Below are the code and all the weights of a small trained network. Each question names an input and a target symbol and asks about switching units off, where a switched-off unit gives its printed mean instead of its output.

import numpy as np


def w(rows, s, z=0):
    codes = np.array(rows[::2]) - 128.0
    scale = np.full(codes.shape[1], s)
    scale[-1] = z or s
    return codes * scale


def norm(h):
    return h / np.sqrt((h * h).mean(-1, keepdims=True) + 1e-5)


def f(y):
    return y / 2 * (1 + np.tanh(0.7978845608 * (y + 0.044715 * y**3)))


def softmax(a):
    e = np.exp(a - a.max(-1, keepdims=True))
    return e / e.sum(-1, keepdims=True)


def log_softmax(a):
    a = a - a.max(-1, keepdims=True)
    return a - np.log(np.exp(a).sum(-1, keepdims=True))


def net(x, mask):
    ids = ['ΛΞβεζημω'.index(c) for c in x.split()]
    T = len(ids)
    res = E[ids] + P[:T]
    u = 0
    for l in range(2):
        r = norm(res)
        for j in range(3):
            rows = slice(2 * j, 2 * j + 2)
            q, k, v = (r @ M[l][rows].T for M in (Q, K, V))
            z = softmax(np.where(np.tri(T) > 0, q @ k.T / 2**0.5, -1e9)) @ v
            o = O[l][rows]
            res = res + np.where(mask[u + j], z, o[:, -1]) @ o[:, :-1]
        u += 3
        y = f(norm(res) @ A[l][:, :-1].T + A[l][:, -1])
        res = res + np.where(mask[u : u + 12], y, B[l][:, -1]) @ B[l][:, :-1]
        u += 12
    return log_softmax(norm(res)[-1] @ U[:, :-1].T + U[:, -1])


Q, K, V, O, A, B = {}, {}, {}, {}, {}, {}
E = w([
[72,133,74],'Λ',
[134,251,81],'Ξ',
[81,118,73],'β',
[89,110,77],'ε',
[92,127,119],'ζ',
[161,145,89],'η',
[85,209,182],'μ',
[104,118,84],'ω',
],0.02)
P = w([
[57,84,254],'0',
[98,134,144],'1',
[121,144,141],'2',
[131,134,148],'3',
[130,134,147],'4',
[120,134,142],'5',
[118,132,143],'6',
[116,133,142],'7',
[116,132,138],'8',
[117,132,141],'9',
],0.0046)
Q[0] = w([
[154,162,149],'0.h1',
[162,141,111],'0.h1',
[158,83,171],'0.h2',
[70,187,204],'0.h2',
[89,148,197],'0.h3',
[182,248,175],'0.h3',
],0.015)
K[0] = w([
[156,185,153],'0.h1',
[249,160,166],'0.h1',
[179,105,120],'0.h2',
[143,139,144],'0.h2',
[146,96,84],'0.h3',
[127,229,91],'0.h3',
],0.013)
V[0] = w([
[142,2,184],'0.h1',
[234,23,88],'0.h1',
[146,121,141],'0.h2',
[30,125,190],'0.h2',
[184,145,42],'0.h3',
[128,164,52],'0.h3',
],0.0089)
O[0] = w([
[47,138,213,38],'0.h1',
[104,102,122,3],'0.h1',
[242,181,105,76],'0.h2',
[127,127,68,254],'0.h2',
[113,107,113,108],'0.h3',
[207,254,104,207],'0.h3',
],0.0078,0.0049)
A[0] = w([
[121,115,125,189],'0.n1',
[85,159,137,94],'0.n2',
[110,116,107,17],'0.n3',
[174,95,130,144],'0.n4',
[25,99,163,126],'0.n5',
[215,99,119,156],'0.n6',
[97,37,123,232],'0.n7',
[147,79,94,254],'0.n8',
[136,170,156,215],'0.n9',
[136,175,98,183],'0.n10',
[135,175,88,61],'0.n11',
[122,4,165,143],'0.n12',
],0.016,0.0022)
B[0] = w([
[161,151,149,145],'0.n1',
[128,97,130,162],'0.n2',
[121,144,128,159],'0.n3',
[85,90,110,110],'0.n4',
[138,141,143,175],'0.n5',
[87,123,8,127],'0.n6',
[153,119,113,178],'0.n7',
[98,158,143,201],'0.n8',
[154,144,119,132],'0.n9',
[167,97,128,253],'0.n10',
[132,120,136,245],'0.n11',
[140,93,124,121],'0.n12',
],0.015,0.0065)
Q[1] = w([
[161,109,175],'1.h1',
[169,186,178],'1.h1',
[68,192,227],'1.h2',
[67,104,228],'1.h2',
[154,191,1],'1.h3',
[166,107,106],'1.h3',
],0.017)
K[1] = w([
[225,161,79],'1.h1',
[216,184,108],'1.h1',
[251,188,110],'1.h2',
[236,156,50],'1.h2',
[10,97,187],'1.h3',
[112,191,158],'1.h3',
],0.014)
V[1] = w([
[34,108,227],'1.h1',
[254,200,205],'1.h1',
[24,190,88],'1.h2',
[103,198,165],'1.h2',
[184,104,120],'1.h3',
[152,198,186],'1.h3',
],0.0078)
O[1] = w([
[112,45,109,126],'1.h1',
[89,124,253,2],'1.h1',
[214,43,233,239],'1.h2',
[255,152,120,133],'1.h2',
[175,24,55,78],'1.h3',
[169,122,238,77],'1.h3',
],0.0058,0.0061)
A[1] = w([
[166,104,93,124],'1.n1',
[126,159,193,19],'1.n2',
[87,176,122,168],'1.n3',
[16,178,143,172],'1.n4',
[167,141,250,193],'1.n5',
[190,132,104,112],'1.n6',
[204,117,172,89],'1.n7',
[173,213,123,253],'1.n8',
[149,154,138,168],'1.n9',
[103,116,217,92],'1.n10',
[160,143,96,84],'1.n11',
[203,196,136,185],'1.n12',
],0.015,0.0058)
B[1] = w([
[179,121,182,201],'1.n1',
[93,222,56,127],'1.n2',
[29,67,58,144],'1.n3',
[114,39,254,142],'1.n4',
[25,64,186,165],'1.n5',
[176,123,151,203],'1.n6',
[166,45,162,155],'1.n7',
[61,106,142,255],'1.n8',
[57,170,170,153],'1.n9',
[250,234,75,133],'1.n10',
[147,149,135,172],'1.n11',
[63,182,177,231],'1.n12',
],0.0075,0.0094)
U = w([
[48,156,106,147],'Λ',
[113,38,196,183],'Ξ',
[40,162,190,10],'β',
[175,62,52,252],'ε',
[149,250,136,111],'ζ',
[221,133,196,120],'η',
[45,6,96,30],'μ',
[57,145,86,113],'ω',
],0.017,0.0034)

Each question gives the input, a string of symbols that net reads in full, and the target symbol t.
The units are the heads (2 rows each of Q, K, V and O) and the neurons (one row each of A and B). Each row of codes is followed by its name. A weight is (code - 128) times the scale printed after its matrix; where a second scale follows, it is the last column's (O, A, B and U).
mask holds one flag per unit, layer by layer, with each layer's heads first. A switched-off unit (its flag False) gives its mean, the last column of its rows in O or B, instead of its output. The means were averaged over made-up inputs and are rounded, as every weight is.
A unit's drop is (log p(t) with every unit on - log p(t) with that unit switched off) / (log p(t) with every unit on - log p(t) with every unit switched off).
The circuit of an input: a set's keep is (log p(t) with only the set's units on - log p(t) with every unit switched off) / (log p(t) with every unit on - log p(t) with every unit switched off). Starting from the 12 units with the biggest drops (on a tie, the unit counted first), units are removed one at a time, each time the one whose removal leaves the highest keep (on an exact tie, the one counted first), for as long as the keep stays at least 0.8.
units of the circuit, in order: the units of the circuit, biggest drop first
unit that matters most: the unit with the biggest drop
top k neurons: the k neurons with the biggest drops, biggest first
top k neurons in layer l: the k neurons of layer l with the biggest drops, biggest first
which heads matter: for each layer, one digit per head in row order, 1 if its drop is at least 0.15 and else 0, layers parted by /
input Ξ β β β, target Λ: units of the circuit, in order : [1.h1]
input Λ ε ζ β ε ε β β Λ, target ζ: top 3 neurons : [0.n10 0.n6 1.n5]
input μ β ζ Ξ β ε η Λ ε, target β: which heads matter : 001 / 101
input η ε β β, target ω: units of the circuit, in order : [1.h1 1.h3]
input ω μ Ξ β β ε ε Ξ ε β, target Ξ: units of the circuit, in order : [0.n10 0.h1 1.h2]
input ω Ξ η ε ω β β Ξ Λ ε, target Ξ: units of the circuit, in order : [0.h1 0.n5 1.h3]
input β ε β β ε β ε ε β β, target η: top 3 neurons : [0.n10 0.n5 0.n6]
input ε η ε Λ ε, target ε: units of the circuit, in order : [0.h1 1.h1 1.n12]
input ω ζ Λ, target Ξ: units of the circuit, in order : [0.h1 0.n10 1.h2]
input Ξ ζ β Λ ω, target Λ: which heads matter : 000 / 110
input ω ε Λ Λ, target Ξ: which heads matter : 110 / 111
input ω ω η Ξ β β ε, target Ξ: top 3 neurons : [0.n5 0.n10 0.n1]
input ζ β β η ε β η η Λ, target μ: top 3 neurons : [0.n12 0.n7 0.n8]
input Ξ ζ ζ ε Ξ ε, target Λ: which heads matter : 000 / 100
input ω Ξ ζ ε β ζ Ξ β, target Ξ: top 4 neurons : [0.n5 0.n1 0.n10 0.n6]
input ζ ε ζ ε ζ, target Λ: top 3 neurons : [0.n6 0.n7 0.n12]
input ω β ζ ζ Λ Ξ β ω, target Ξ: top 4 neurons : [0.n10 0.n5 0.n11 0.n1]
input ε ε Λ β ε ε ω, target ε: top 4 neurons : [0.n10 0.n12 0.n7 0.n2]
input Λ Ξ Λ Λ, target ζ: which heads matter : 000 / 100
input μ Λ Λ, target β: unit that matters most : 1.h1
input η ζ β β, target ω: which heads matter : 000 / 111
input ω ζ β η β ω, target Ξ: unit that matters most : 0.h1
input η ε Λ Λ ζ Ξ ω μ η ω, target ω: which heads matter : 100 / 110
input Ξ β ε μ ω, target Λ: which heads matter : 100 / 110
input μ ε β Λ ε ε β, target β: top 2 neurons in layer 0 : [0.n7 0.n6]
input ζ ε η ε η β ε Λ, target μ: top 4 neurons : [0.n12 0.n7 0.n5 1.n4]
input ζ ε Λ ζ, target Λ: unit that matters most : 1.h2
input β Λ Λ β ζ ζ ζ ε, target η: top 3 neurons : [0.n10 0.n5 0.n6]
input ζ ε Λ η η, target ε: which heads matter : 000 / 000
